[-71, -16, 0, -75, -80, 54] --> -71, 54

[[-3, -15, 32, 62, -57],
 [39, -6, 29, -6, 69],
 [-52, -25, -62, 52, -16]] --> -3, -16

[[-31, 76, -59, 53, 51, 61],
 [55, -6, -2, -35, 56, 16]] --> -31, 16

[[-37, 6, -86, 77],
 [-45, 3, 51, -43]] --> -37, -43

[-82, -80, -79, -20, 19] --> -82, 19

[-41, 48, -12, -32, 8, -76, -71] --> -41, -71

[-73, 12, 23, 39] --> -73, 39
---
[[ 12  21  -2  -8]
 [ 22  91  12 -22]
 [ -9  18 -10 -59]] out 12, -59

[-21  -3 -89  59 -12] out -21, -12

[-39 -62 -76  -2] out -39, -2

[-32 -72 -33 -54   4 -39 -56] out -32, -56

[ 87  86  23 -23] out 87, -23

[[-18  64 -46   8   6 -48]
 [-55  74  70 -82   6  14]
 [ 24  34 -79  47 -63 -14]] out -18, -14

[-22 -17 -30 -85  -7  -3] out -22, -3

[ 16  -9 -76  12 -35  45 -25] out 16, -25

[ 69  15 -33 -11 -52  19] out 69, 19
---
[  45.6  156.4  -63.2   57.4 -142.1  100.2]: 45.6, 100.2

[[ 1.33  1.27  1.49  1.50]
 [ 1.37  1.39  1.24  2.08]
 [ 1.59  1.19 -2.04  0.84]]: 1.33, 0.84

[ 11.046  -8.734 -17.613   2.419]: 11.046, 2.419

[ 12.3 -14.1  -1.5  11.1  -8.8]: 12.3, -8.8

[[-1.52 -1.57 -1.46 -1.50 -1.38 -1.64 -1.41]
 [-1.34  0.27 -0.51  1.53 -0.46 -0.19 -0.73]]: -1.52, -0.73

[ -2.19  -9.52 -13.39  13.64  -4.11]: -2.19, -4.11
---
[18 69 54 43] Answer: 43

[[ 18  46 -13  35]
 [ 31  78 -19  36]
 [ 16  43 -12  33]] Answer: 43

[  2  15 -21   4 -69] Answer: 2

[[ -2  34 -24  55 -64 -37  -6]
 [ -8  -3  73 -16  10   3  15]] Answer: 34

[[  6  17  27  -1  -8  15]
 [-52  46  -2 -12 -23  49]
 [-18  70   7  76   9  33]] Answer: 49

[-26  -1  69  30 -47  41] Answer: 30

[[ 65  14 -10 -56]
 [ -9  17 -35  80]] Answer: 17

[ 79 -49   2 -17] Answer: -17

[-66  43 -23  60  -9   6] Answer: 6
---
(866, 339, 168, 496, 592)
168
(162, 209, 194, 164, 40, 190, 243)
164
((478, 732, 499, 779, 491), (587, 491, 374, 316, 342), (797, 469, 627, 575, 204))
374
(558, 132, 555, 285, 437, 763, 746)
285
(572, 47, 605, -796, 405)
605
((189, 103, 198, 110, 160), (66, 222, 50, 210, 118), (114, 176, 107, 171, 135))
50
(54, 267, 998, 174, 629, 420, 367)
174
((6051, 7866, 3447, 7895, 7154, 7837, 2337), (7680, 3162, 5991, 4822, 4909, 5708, 2884), (3443, 6722, 5248, 3795, 4426, 5257, 5301))
4822
---
[-10.10   9.92  -6.58  -7.11   6.33  -3.10] -> -6.58

[[  6.98  -8.16  -2.75   4.79  -6.66  -1.67]
 [ -7.54   8.15   8.17 -13.33   1.52  19.24]] -> 8.17

[[ 0.144  0.235 -0.098 -0.046  0.052 -0.122]
 [ 0.141 -0.047  0.142  0.045 -0.150  0.216]
 [ 0.228 -0.008 -0.060 -0.127 -0.171 -0.083]] -> -0.060

[[ 10.2  17.3   2.0  -9.4  13.0  12.3]
 [ 13.2  17.6  -0.4 -12.0  14.1  11.3]] -> -0.4

[[  33.650 -132.637   84.582 -179.294  235.405  -87.876]
 [  12.682  -41.255  134.052 -143.859   71.418  -32.695]
 [  33.650 -155.483   78.399 -179.294  235.405  -87.876]] -> 78.399

[  6.590  11.346  10.284  -4.838 -10.815   0.490] -> 10.284

[[ -6.6   2.2   1.0   3.3  -8.7  13.3]
 [ -4.8   7.7  -5.7   4.6  -9.8   8.1]
 [ 12.8  -6.9  10.6   0.1   9.9 -20.5]] -> 10.6
---
Input:
[[ 11  48  -6  -4   3   9 -21  -8 -12  -6 -37 -12 -18 -20 -37]
 [-39  28  -1  10   1 -12  40 -15  -2   3  -9   6  21   1  13]
 [ 27  64  19   4 -16  -1  -3 -19 -23  12 -27 -24  13 -28 -57]
 [-40 -25  20  -6   3 -18  31 -23 -28  21   8 -16 -13   6 -38]
 [ -2   8  -7   6   6   5  10 -13  -4   7 -14  13  20  16 -11]
 [-26   8   4   8  -1 -18  36 -12  -5   5 -10   0  26   7   5]
 [ 13  50   2   1  -4   9 -15 -12 -15   1 -31 -13  -4 -25 -40]
 [ -5   2   6  -3   8   1  -3  -3   4  -3   2  -2  -4 -11  -5]
 [ -3   7  -4   4   5   4   6 -11  -4   4 -12   8  14  12  -9]]
Output: 7

Input:
[[ -4 -12 -11  -4  56  51 -42  39  51  22  -2 -76  13  18  11]
 [ 16  -8   5   7 -21  15  58 -25 -41  -5  36 -11  -3  56  -6]
 [-11 -45   8 -10 -10   7 -10 -12  20 -15   6  14   0 -44  20]
 [ 15 -49 -72   2  -6  50  11  31  -8  11 -15 -22  -6 -40  -4]
 [-29 -31 -22   3 -16  45 -21 -16 -20 -34  22  33   8 -43  47]
 [-39   2 -53   7 -18  11 -44   8  36   0  25  -8  -8 -14  -8]
 [-39  -9  11  38   2 -43  17   1  -1   7  -6   5  -4  35 -23]
 [-12 -12  21   6  -2  11 -11  50  24 -12 -22  30 -11  66  39]
 [ 41 -17  37  16 -22 -17 -60  44  81  34  36 -21 -12  19  18]
 [-18 -23  10  -1 -27  10   0 -36  22   2   0 -12 -37  -4 -50]]
Output: -23

Input:
[[45 -6  0 -7 -7 -7 55 -3 -5 18 28 31 -2]
 [ 7 -7 -7 -7 -2 -2  0 -6 -7 -6 -6 -6 -7]
 [47 -5  0 -7 -7 -7 57 -6 -6 15 26 34 -4]
 [-3 44 -7 69 40 44 -7 55 -6 -5 -7 -4 25]
 [38 -7 -6  8 -2 12 21  4 -6 20 17 -5 -6]]
Output: -7

Input:
[[-87 -18  23  14  11  25]
 [ 38 -31   3  -4   2 -13]
 [-40  -1  17   2  -1   4]
 [-36 -36   1   9  23 -13]
 [-15 -59  12  11  -9  21]]
Output: -59

Input:
[[  1  -1  -6 -12 -18 -24 -26 -26 -23 -15  -6   5  15  23]
 [ -6 -10 -11  -7  -1   7  15  19  18  12   2 -10 -21 -29]
 [-55 -49 -36 -20  -2  15  29  39  44  43  36  25  13   0]
 [-19 -11  -1   8  16  22  27  28  27  23  17   9   1  -8]
 [-36 -16   4  23  39  50  55  55  49  39  25  11  -5 -20]
 [-22 -11   4  23  43  61  75  82  81  72  56  36  16   0]
 [ 19  19  15   8  -1 -11 -20 -26 -27 -25 -17  -8   4  16]
 [  1  -3  -2   5  16  27  37  42  39  30  14  -4 -24 -37]
 [  9  16  17  14   8  -1 -11 -20 -28 -33 -37 -36 -33 -29]]
Output: 16

Input:
[[-16  -4 -31  76  10 -18]
 [ -3 -11   1 -25 -15  13]
 [  2  11  -3  30  16 -15]
 [ 10  13  -1  29  12 -17]
 [ 10  17  15  -5  17  -9]
 [  9  13  24 -35  12   2]]
Output: 13

Input:
[[-18  73  -5 -37  33  40   2  16 -43 -37  39 -47  37   2]
 [ 49  27  -8 -45  58  33   2 -21  57  40  45 -44 -33   4]
 [ 25  36  -6 -37  45  31   2 -11  30  12  37 -40 -14   3]
 [ 55   9  -7 -37  52  24   1 -27  75  47  36 -33 -46   3]
 [ 61 -14  -5 -26  42  13   1 -31  84  61  25 -21 -52   3]
 [-42  55  -1  -8  -2  19   1  26 -70 -58  11 -19  57   0]
 [ 37  23  -6 -34  45  25   2 -14  39  26  36 -35 -20   2]]
Output: 23
---
[[ 96 640 752 277]
 [760 341 224 559]
 [485 550 456 138]] result: 277

[[254 508 327 297 358]
 [308 916 281 224 680]
 [118 571 841 624 559]] result: 358

[[ 22   5  17  20  23  10]
 [ -3  18  14 -34 -13  25]
 [ 17  -6  17   3  31   3]] result: 10

[[564 715 382 756  95 963]
 [866 571 453 280 489 300]
 [782 520 408 300 453 375]] result: 963

[[774 463 609 512 951 559]
 [327 639 198 224 228 209]
 [374 424 466 487 420 406]] result: 559

[[9734 4093 4916 3915]
 [7488 6670 5171 5227]
 [5491 1726 6285 9908]] result: 3915
---
[[7932 5912 5395 4949 4175]
 [5564 5370 3160 4108 3803]
 [5938 6292 4080 4622 4388]] ⇒ 4108

[[-427    9  178  -10  177  277  121]
 [-658  333  461  407   37   19  625]
 [-337  419  164  147  150  101  503]] ⇒ 19

[[723 645 556 225 391 421 662]
 [410 678 867 828 662 452 507]
 [677 462 382 345 462 403 437]] ⇒ 452

[[ 630 -754  801  788  888]
 [ 429 -689  532  578  616]
 [ 707 -735  603  801  713]] ⇒ 578

[[6335 1536 8179 9081]
 [8962 2877 7615 6234]
 [9901 4609 7039 4611]] ⇒ 7615

[[ 24  18  27 -31  17 -15]
 [ 14 -17 -17 -21  -6 -29]
 [-11   9  -4   0  -2 -18]] ⇒ -6
---
[[-49  11  -7  85 -42   0  36]
 [-58  34   1  59  -1 -21 -31]] → 85

[[ 27  22  -8 -12   4  35]
 [ 22 -68  76 -36 -70  29]] → 76

[-16 -22 -46  31 -76] → 31

[[ 25 -31  -8  14   2  54  22]
 [ 36 -52 -20  25  -4  86  16]
 [  5  -5   0  -7   0  12  -1]] → 86

[[ 10 -40  46 -38 -63  -6 -18]
 [-68  16 -55  16  37 -38   0]
 [ -2  -9  63  31 -42  27  66]] → 66

[ 83  12 -50 -39   4 -37] → 83

[ 33 -90  43 -43] → 43

[[ -2   9  24 -26]
 [ 22  56  85 -42]
 [ 12 -36 -21  -6]] → 85
